Facts:
J_846 skodek [J_411]
J_122 skodek [J_380]
J_701 skodek [J_125]
J_823 skodek [J_292]
J_112 skodek [J_411]
J_962 skodek [J_50]
J_381 skodek [J_450]
J_800 skodek [J_882]
J_442 skodek [J_122]
J_39 skodek [J_781]
J_410 skodek [J_50 J_287]
J_477 skodek [J_915]
J_148 skodek [J_823]
J_550 skodek [J_823]
J_393 skodek [J_671]
J_781 skodek [J_411]
J_969 skodek [J_549]
J_914 skodek [J_218]
J_268 skodek [J_209 J_275 J_411]
J_65 skodek [J_209]
J_536 skodek [J_846]
J_769 skodek [J_20 J_630]
J_7 skodek [J_218]
J_630 skodek [J_380 J_949 J_411]
J_105 skodek [J_781]
J_450 skodek [J_846]
J_109 skodek [J_50 J_781]
J_235 skodek [J_346 J_209]
J_258 skodek [J_841]
J_275 skodek [J_671]
J_50 skodek [J_411]
J_480 skodek [J_209 J_50]
J_376 skodek [J_258]
J_279 skodek [J_846]
J_746 skodek [J_50]
J_827 skodek [J_751 J_279]
J_938 skodek [J_50 J_125]
J_182 skodek [J_186]
J_531 skodek [J_465 J_85]
J_458 skodek [J_882]
J_346 skodek [J_218]
J_538 skodek [J_85]
J_675 skodek [J_346 J_671 J_882]
J_380 skodek [J_411]
J_292 skodek [J_209 J_559]
J_125 skodek [J_122]
J_558 skodek [J_536 J_218 J_949]
J_549 skodek [J_781]
J_609 skodek [J_746 J_656]
J_20 skodek [J_949]
J_152 skodek [J_85]
J_956 skodek [J_411]
J_17 skodek [J_671 J_50 J_122]
J_841 skodek [J_751 J_882]
J_928 skodek [J_781]
J_463 skodek [J_20 J_292 J_781]
J_320 skodek [J_65 J_380]
J_401 skodek [J_701]
J_209 skodek [J_411]
[J_6 J_800 J_536 J_389 J_50 J_178 J_559 J_380 J_915] teskom 145
[J_500 J_815 J_235 J_827 J_972] teskom 356
[J_701 J_962 J_477 J_781 J_480 J_279 J_531 J_463 J_401] teskom 337
[J_484 J_683 J_920 J_794 J_292 J_549] teskom 596
[J_71 J_882 J_520 J_769 J_450 J_675 J_17] teskom 736
[J_173 J_969 J_7 J_687 J_987 J_609 J_865] teskom 89
[J_823 J_561 J_76 J_320] teskom 16
[J_756 J_230 J_779 J_649 J_570 J_270 J_75 J_841 J_400] teskom 5
[J_442 J_410 J_148 J_917 J_109 J_275 J_58 J_465 J_938 J_458 J_964 J_352 J_928] teskom 215
[J_88 J_550 J_393 J_85 J_222 J_20 J_52] teskom 400
[J_331 J_114 J_346 J_44 J_890] teskom 977
[J_716 J_65 J_774 J_258 J_364 J_857 J_925 J_421 J_656] teskom 837
[J_612 J_287 J_894 J_125] teskom 344
[J_677 J_705 J_715 J_472 J_209] teskom 448
{J_6 J_949 J_815 J_701 J_173 J_823 J_683 J_112 J_962 J_381 J_800 J_442 J_88 J_331 J_39 J_410 J_477 J_148 J_393 J_230 J_779 J_781 J_218 J_569 J_716 J_114 J_456 J_612 J_917 J_734 J_7 J_630 J_105 J_920 J_109 J_196 J_677 J_50 J_480 J_687 J_58 J_178 J_794 J_827 J_925 J_465 J_938 J_559 J_346 J_987 J_705 J_421 J_44 J_125 J_352 J_549 J_656 J_609 J_20 J_715 J_648 J_915 J_865 J_17 J_841 J_928 J_751 J_463 J_76 J_320 J_401 J_972 J_52 J_186} stadon a
{J_500 J_484 J_71 J_756 J_882 J_550 J_520 J_969 J_914 J_98 J_649 J_65 J_536 J_287 J_769 J_894 J_774 J_450 J_561 J_389 J_235 J_258 J_275 J_570 J_85 J_279 J_746 J_222 J_364 J_857 J_182 J_531 J_458 J_270 J_675 J_380 J_964 J_75 J_737 J_292 J_671 J_890 J_472 J_3 J_209 J_400} stadon b
stesa J_152 <- J_6 J_85
stesa J_336 <- J_949 J_173 J_823 J_450 J_570 J_480 J_715
stesa J_538 <- J_500 J_701 J_484 J_559 J_270 J_964
stesa J_628 <- J_815 J_410 J_914 J_50 J_737 J_549 J_890
stesa J_70 <- J_71 J_98 J_920 J_222 J_125 J_671 J_76
stesa J_183 <- J_683 J_148 J_230 J_536 J_769 J_894 J_346 J_20
stesa J_376 <- J_756 J_88 J_331 J_969 J_917 J_380 J_320
stesa J_175 <- J_112 J_520 J_258 J_687 J_827 J_465 J_400
stesa J_78 <- J_962 J_561 J_389 J_794 J_938 J_421 J_17
stesa J_268 <- J_381 J_39 J_987 J_972
stesa J_983 <- J_800 J_287 J_235
stesa J_804 <- J_442 J_456 J_612 J_705 J_44 J_656 J_52
stesa J_956 <- J_477 J_393 J_734 J_774 J_178 J_182 J_675
stesa J_846 <- J_882 J_649 J_677 J_857 J_531 J_458 J_865
stesa J_411 <- J_550 J_7 J_105 J_364 J_928 J_751 J_463 J_209
stesa J_122 <- J_779 J_218 J_569 J_716 J_275 J_279
stesa J_679 <- J_781 J_65 J_58 J_292 J_915 J_3
stesa J_558 <- J_114 J_109 J_196 J_746 J_925
stesa J_262 <- J_630 J_352 J_186
stesa J_673 <- J_75 J_609 J_648 J_472 J_401
stesa J_347 <- J_841
skeles (each to the one after it):
J_6 J_85
J_949 J_173 J_570 J_480 J_715 J_450 J_823
J_500 J_559 J_270 J_484 J_964 J_701
J_756 J_320 J_331 J_969 J_917 J_380 J_88
J_381 J_39 J_972 J_987
J_7 J_928 J_209 J_364 J_751 J_105 J_463 J_550
J_109 J_925 J_746 J_114 J_196
J_235 J_800 J_287
J_258 J_112 J_400 J_687 J_520 J_827 J_465
J_279 J_275 J_218 J_779 J_569 J_716
J_178 J_774 J_734 J_675 J_393 J_182 J_477
J_794 J_962 J_561 J_389 J_938 J_17 J_421
J_222 J_76 J_671 J_125 J_71 J_98 J_920
J_352 J_630 J_186
J_549 J_737 J_890 J_410 J_50 J_815 J_914
J_656 J_442 J_52 J_44 J_612 J_456 J_705
J_609 J_75 J_472 J_401 J_648
J_20 J_148 J_894 J_346 J_769 J_536 J_683 J_230
J_915 J_65 J_58 J_292 J_781 J_3
J_865 J_531 J_677 J_458 J_882 J_857 J_649

Known rows:
J_209: [-25  -3 -12   4  10  36  72  -6 -14   4  11  -8 -48 -50 -21  -7  -6  -4
 -39 -20   9 -42  -2 -44  20  14  19  13  46  11]
J_480: [ -4  13  -3 -23  25  54  33  15   1   4  25 -12 -31 -28  13 -33  24 -10
 -20 -18  -9 -35 -17 -38  12  10  26  -5   4  25]
J_65: [-24  21 -11   7  27  31  59  23  -6  11  14  -6 -42 -22  -4 -10   7  -3
 -32  -2  13 -29 -10 -55  31  11  28   8  11  10]
J_679: [ -2  11  -7   3  40  35  21  11  -6  -5  22  15 -10 -31  16   0  16  -2
 -33  11   4 -40   2 -19  48   1  17   0  29  16]
J_656: [-30  -5 -12   7  27  25  67  26  -7  18   2  19 -51 -17  -6 -18   8  10
 -26  15  11 -36 -15 -48  33  16  18  14   1  15]
J_609: [-17  -6 -10   1  24  43  62  38 -13   9   2   6 -39 -13 -15 -35  16   7
 -22  22  12 -23 -10 -47  25  25  21   5   2   9]
J_746: [-12  29  -3  -4  28  42  38   7   7  16  27  -8 -30 -30   8  -6   9 -12
 -35 -11   3 -33 -11 -38  20  11  25   3  16  10]
J_774: [-20  13 -13  12  20  23  59  23   4   4  17   5 -34 -31  -2  -8  13  -1
 -17  25  14 -32  -4 -42  59  12  12  10   8   2]
J_484: [-15  45  -6   3  29  23  21  18  10  15  28  -2 -20 -48  19   0   3 -19
 -28  19   6 -38 -23 -28  47  14  12   9  23   8]
J_914: [-12  51   0 -18  22  46  -7   1  -1  -3  44 -32 -22 -63  30   0   8 -39
 -34 -15  -4 -41 -28 -23  26   8  32   9  29  20]
J_756: [-26   5 -12  17  26  15  70  33  -3  12   8   0 -40 -32  -8 -12   9  13
 -20  29  19 -32  -2 -52  66  13  13   9   4   1]
J_972: [-12  14   1  10 -12  34  11  -4 -17  15  14  -9 -23 -56   5  -2 -21 -16
 -41  21  -5 -49 -18 -15  50  17  15  18  15  11]
J_148: [-21 -18  -4   6 -13  34  46  30  -3  11   8   5 -32 -29 -19 -20  -8  19
 -49  23   6  -7 -17 -36  25  42  32   4  22  12]
J_612: [ -7  26   1  -2   7  28  13   9 -10  16  16  -7 -25 -55  20  -8  -5 -13
 -36  16  -9 -56 -24 -15  51  13  14  14   9  16]
J_687: [-16  16  -3   0  15  32  26  12  -2   4  23   6 -25 -42  10 -16   5  -9
 -22  21  -1 -44 -20 -28  44  14  10   9  16  18]
J_173: [-23   0  -9   0  12  33  46  21   0   2  15  17 -34 -31  -4 -25  13   2
 -16  31   9 -39 -12 -34  47  19   9   8  11  16]
J_258: [-33   4 -16  10  28  22  62  41 -18 -11  26  -2 -57 -29  -6 -18  11   2
 -21  17  28 -19 -11 -59  61   8  28  17  15   6]
J_401: [  5  29   3 -23  26  55  16   0   4   2  30 -12 -20 -42  26 -22  21 -12
 -26 -14 -12 -52 -21 -21  20  12  25  -4  13  25]
J_125: [-19  23  -5  -3  10  30  38   3 -15  23   5  -5 -37 -39   6 -11  -6  -6
 -38   0  -3 -46 -27 -29  23  15  21  14   3  14]
J_890: [-16  22  -8  15  15  15  51  19  -6  20  11 -11 -34 -47   6  -2  -4   0
 -31  23   9 -42 -13 -35  68   5  12  13   5   1]

Rows:
No name comes twice in this set of rows, the named rows included.
[ -6  52 -10 -23  21  49   4   2  10   3  36 -15  -2 -63   3   9  -1 -61
 -38   4  -6 -36 -26 -12 -12  37  14   5  73   3] : J_550
[-24  -9 -10  27  -1  27  66  23  -8   5   5   4 -37 -36 -25 -12 -12  11
 -30  34  17 -25   7 -50  69  13  12  18  14  -6] : J_500
[-42   0 -22  16  22  30  51  33  16  -7  27  36 -27 -19 -19  -9   9 -19
 -14  46  23  -5  -5 -53  34  32   8   5  31   0] : J_222
[  3  37   9 -25  21  56  -4 -14   8   2  38 -16 -21 -56  33 -11  13 -21
 -30 -28 -19 -60 -24 -10  14  12  24   3  15  31] : J_701
[-23  -4  -6   4  -3  38  34   6  -5   0  10   2 -29 -43  -1 -22   3   0
 -25  22   4 -40  -7 -31  51  13   4  10   7  13] : J_677
[-25 -11 -11  -4  30  34  59  40 -17  -3  19  10 -46 -19  -5 -34  24   7
 -18  14  17 -24  -8 -54  38  19  27   4   3  19] : J_381
[-17  14  -9  -9  40  33  59  41 -17  16   6  -3 -41 -19   1 -28  18   3
 -27   9   6 -32 -19 -48  22  17  26   8  -5  16] : J_320
[-31  13  -9   9  -5  45  22  17 -21 -15  35 -17 -33 -48  -9  -7 -11 -33
 -36  13  10 -20 -23 -39  43  13  34  17  25   9] : J_458
[-11  12 -11  -1  39  40  12  29 -33 -20  34  -4 -21 -36  22  -7  20 -14
 -33   4   5 -32  -9 -34  46  -6  38   9  27  18] : J_376
[  5  38   6 -27  23  49 -12  -8  14  -7  44 -13 -12 -57  42 -11  28 -24
 -22  -6 -18 -58 -17  -8  36  12  15  -6  14  28] : J_477
[-22  10   2  -1   5  12  39  27 -23  19  18 -16 -51 -53  14 -11  -7  23
 -58   0   1 -29 -34 -28  41  19  42  22  21  24] : J_346

The same nodes again, as new rows of numbers:
Known rows:
J_125: [ 12  25  -7  -5 -16   5 -21   2   8  20  -2 -10   1 -20   7]
J_673: [  4 -10  -1  -4  20  20   4   3   9 -22 -14 -11  -2   2  11]
J_480: [ -1  40   6  -5  11   2  -7  -7  15   7  37 -18 -14  -7  -4]
J_196: [ 36 -21  20 -25 -29   7  19  -3  13 -16  16  18  38 -27  -6]
J_649: [ 28 -55  10 -16 -23  -3  29 -18  -3  -3  -1  33  57 -19 -19]
J_781: [ 21  31  10 -12   0  16   6 -14  28  -4  46   1   2 -34 -11]
J_964: [ 10  23  10   3   5  -2  20 -23  46 -14  45 -20   5 -37 -46]
J_109: [-42  83  -5  13  37  -1 -27   9   9   9  31 -44 -54  14  11]
J_751: [ 17 -16  -3   3 -16 -14  12  -4  24   6   5  43 -30  13  20]
J_152: [-22 -22   8  -8  12  14  22  48  -1 -49 -11 -25  -7  -8 -23]
J_969: [ 18  41 -23 -12 -43 -26  -8   8  24  22 -39 -40  30 -26 -14]
J_956: [  3  -1  -1 -12  20  10   2  -5  11 -12  -5 -19   9   6   9]
J_380: [ 39   1  -6  -7 -28  -2  10 -19  27  19 -10  -4  36 -40 -14]
J_401: [ 13  40  15 -21   1  10   8 -11  21  -6  50 -12   8 -24  -7]
J_39: [ -6  17   0  -9   2  -5 -11   8 -11  11  -3 -10  -5  14  18]
J_222: [-35  14 -18  33  19 -12 -19   5 -21  21 -30 -17 -25  28   1]
J_230: [ 36 -31  10 -27 -33   5  13 -21 -26 -38   9  45  42 -29  15]
J_559: [ -2  37 -17   8  -5  13 -35   5   1  28 -27  -6 -31 -10  24]
J_65: [-27  -7 -13  28  44   2  -3 -23 -25  13  -3  13 -14  34   0]
J_612: [ 20  10   7 -12 -30  -4  -3   9  16   7   6  -9   8 -24  -1]

Rows:
No name comes twice in this set of rows, the named rows included.
[ 26 -51  12  -4 -36  21  37  20   2 -26  -9  20  26 -56 -61] : J_85
[ 15 -48  25 -12 -39  30  32  52  -5 -42  15  26   5 -56 -54] : J_186
[ 27  19 -15   0 -29 -17   2 -35   6 -26 -13   5  18 -43  -5] : J_536
[  6  36  15  -4  -3   6   2  -6  31  -6  51 -13 -15 -29 -22] : J_917
[ 5 10  4 -7 -8  7 -7 -4 -4  7  4  9 -1 -3 15] : J_630
[ 11  39 -16  -7 -16 -22  -7 -26   2 -29  -9 -12  16 -29 -13] : J_769
[-22  21  -3   6   8  -6 -25  10 -15  20  -6 -16 -17  24  25] : J_112
[-26   9 -13  29  18 -14  -5  -2 -13  17 -13  -9 -15  21 -12] : J_737
[  8 -30  11 -11 -12   8   0   9 -19   3  -9  17  14   8  11] : J_779
[ 26  16   1 -19 -34   9 -11   2  11  16  -4  -2  16 -26  10] : J_50
[-13  49   8   8  17   3 -14   3  20  -2  36 -26 -37 -16 -16] : J_58
[ 19  34   0 -36 -17  -8  36  -9  38 -11  45  17  -3 -14 -12] : J_463
[ -9 -40  18  -1 -28  -5  40  48 -10 -38   8  -7  20 -33 -72] : J_182

